Here is a tiny trained network, its code and every weight. The questions are about switching its units off for an input and a class, where a switched-off unit gives its printed mean instead of its output.

import numpy as np


def w(rows, s, z=0):
    codes = np.array(rows[::2]) - 128.0
    scale = np.full(codes.shape[1], s)
    scale[-1] = z or s
    return codes * scale


def norm(h):
    return h / np.sqrt((h * h).mean(-1, keepdims=True) + 1e-5)


def f(y):
    return np.maximum(y, 0)


def log_softmax(a):
    a = a - a.max(-1, keepdims=True)
    return a - np.log(np.exp(a).sum(-1, keepdims=True))


def net(x, mask):
    res = np.array(x, float).reshape(1, 4) / 4 @ E
    u = 0
    for l in range(3):
        y = f(norm(res) @ A[l][:, :-1].T + A[l][:, -1])
        res = res + np.where(mask[u : u + 5], y, B[l][:, -1]) @ B[l][:, :-1]
        u += 5
    return log_softmax(norm(res)[-1] @ U[:, :-1].T + U[:, -1])


A, B = {}, {}
E = w([
[110,128,161,111,209,111,188,70],'x0',
[118,143,42,253,169,70,79,101],'x1',
[197,151,151,105,115,69,118,102],'x2',
[150,78,218,141,161,106,41,50],'x3',
],0.0014)
A[0] = w([
[97,57,130,115,121,116,54,103,145],'L0N1',
[203,175,147,38,184,139,151,169,100],'L0N2',
[194,181,127,49,138,108,176,155,47],'L0N3',
[154,93,247,2,83,167,87,82,5],'L0N4',
[116,131,88,86,95,209,212,159,116],'L0N5',
],0.0018,0.0025)
B[0] = w([
[241,212,25,101,79,99,229,68,227],'L0N1',
[195,58,155,48,97,109,184,105,191],'L0N2',
[174,163,96,144,47,106,245,45,159],'L0N3',
[194,47,215,1,196,120,60,253,214],'L0N4',
[214,95,122,210,104,137,45,67,251],'L0N5',
],0.0022,0.0012)
A[1] = w([
[159,156,133,160,149,73,82,110,53],'L1N1',
[162,128,136,169,145,59,57,67,8],'L1N2',
[145,105,253,72,148,139,83,156,55],'L1N3',
[89,133,96,183,173,63,117,137,69],'L1N4',
[84,97,155,129,252,157,161,65,17],'L1N5',
],0.0036,0.0017)
B[1] = w([
[66,18,147,196,167,91,120,127,202],'L1N1',
[139,44,214,246,36,50,44,18,233],'L1N2',
[147,46,159,98,177,117,84,195,254],'L1N3',
[189,92,168,74,159,101,194,175,224],'L1N4',
[144,207,13,67,157,252,13,36,226],'L1N5',
],0.0032,0.0021)
A[2] = w([
[114,145,179,109,39,138,250,44,114],'L2N1',
[155,149,101,169,134,110,142,244,146],'L2N2',
[104,127,134,109,133,148,3,102,103],'L2N3',
[150,102,199,244,107,53,82,62,69],'L2N4',
[74,114,119,175,1,222,109,198,5],'L2N5',
],0.0031,0.0024)
B[2] = w([
[185,194,85,160,53,20,159,92,163],'L2N1',
[49,132,209,118,177,132,133,161,193],'L2N2',
[125,166,52,152,121,131,254,129,198],'L2N3',
[111,45,135,247,133,23,38,53,255],'L2N4',
[82,167,170,164,39,202,31,99,177],'L2N5',
],0.0038,0.0027)
U = w([
[222,219,100,87,34,55,233,119,129],'0',
[128,170,151,121,125,107,116,147,3],'1',
[137,183,25,93,207,232,120,39,137],'2',
[64,166,108,178,212,86,211,249,112],'3',
[219,19,245,2,139,149,94,190,157],'4',
[148,38,146,232,144,29,46,54,164],'5',
[53,196,159,165,21,227,49,190,142],'6',
],0.0074,0.0049)

Each question gives the input, the list of numbers given to net, and the class t.
The units are the neurons (one row each of A and B). Each row of codes is followed by its name. A weight is (code - 128) times the scale printed after its matrix; where a second scale follows, it is the last column's (A, B and U).
mask holds one flag per neuron, layer by layer. A switched-off neuron (its flag False) gives its mean, the last column of its row in B, instead of its output. The means were averaged over made-up inputs and are rounded, as every weight is.
A unit's drop is (log p(t) with every unit on - log p(t) with that unit switched off) / (log p(t) with every unit on - log p(t) with every unit switched off).
The circuit of an input: a set's keep is (log p(t) with only the set's units on - log p(t) with every unit switched off) / (log p(t) with every unit on - log p(t) with every unit switched off). Starting from the 12 units with the biggest drops (on a tie, the unit counted first), units are removed one at a time, each time the one whose removal leaves the highest keep (on an exact tie, the one counted first), for as long as the keep stays at least 0.8.
circuit, biggest first: the units of the circuit, biggest drop first
top k neurons: the k neurons with the biggest drops, biggest first
top k neurons in layer l: the k neurons of layer l with the biggest drops, biggest first
drop of u: that unit's drop, to one decimal
input [-1,8,-3,-3], class 3: circuit, biggest first => L1N2; L0N5; L1N4; L2N4
input [-1,-8,0,-7], class 0: top neuron in layer 2 => L2N1
input [-6,-2,-1,3], class 4: circuit, biggest first => L1N2; L2N4
input [-2,-2,6,3], class 4: top 2 neurons in layer 0 => L0N4; L0N5
input [7,7,-1,-6], class 3: circuit, biggest first => L1N4; L2N4
input [4,2,1,-5], class 3: top 2 neurons => L1N2; L2N2
input [4,-5,-3,-3], class 0: top 2 neurons in layer 2 => L2N1; L2N4
input [5,2,7,-3], class 0: circuit, biggest first => L2N1; L1N3
input [-6,1,-6,4], class 6: top 3 neurons => L0N5; L2N5; L1N2
input [-7,-4,3,-6], class 6: top 2 neurons in layer 1 => L1N4; L1N2
input [-6,4,1,-7], class 6: circuit, biggest first => L2N5; L2N4
input [-5,6,-2,-3], class 3: circuit, biggest first => L1N2; L2N4; L2N2
input [0,3,5,-4], class 3: top 2 neurons => L0N5; L1N2
input [-8,-3,3,-1], class 6: top 2 neurons => L2N5; L1N4
input [-1,-6,-2,-6], class 0: top 3 neurons => L2N1; L1N3; L0N2
input [8,-8,-8,-2], class 2: circuit, biggest first => L1N5
input [-8,5,-6,-5], class 6: circuit, biggest first => L2N5; L2N4
input [-8,-4,2,-2], class 6: top 3 neurons => L2N5; L1N4; L0N4
input [4,-1,2,3], class 4: top 2 neurons in layer 1 => L1N3; L1N5
input [-7,0,7,-8], class 6: top neuron in layer 0 => L0N1
input [3,-8,-5,-5], class 0: top 2 neurons => L2N1; L0N4
input [-6,8,-2,-5], class 3: top 2 neurons => L1N2; L1N4
input [0,-2,8,1], class 4: top 2 neurons in layer 1 => L1N2; L1N3
input [-5,2,6,-6], class 6: top 3 neurons in layer 1 => L1N4; L1N2; L1N3
input [2,1,-4,-2], class 2: drop of L2N4 => 0.1
input [-3,-4,1,7], class 4: drop of L0N4 => 0.5
input [6,3,-2,-5], class 2: drop of L1N5 => 0.4
input [-1,-7,-1,-6], class 0: circuit, biggest first => L2N1
input [2,-1,-6,-2], class 2: top 2 neurons in layer 1 => L1N5; L1N2
input [6,3,-8,6], class 2: drop of L1N5 => 1.1
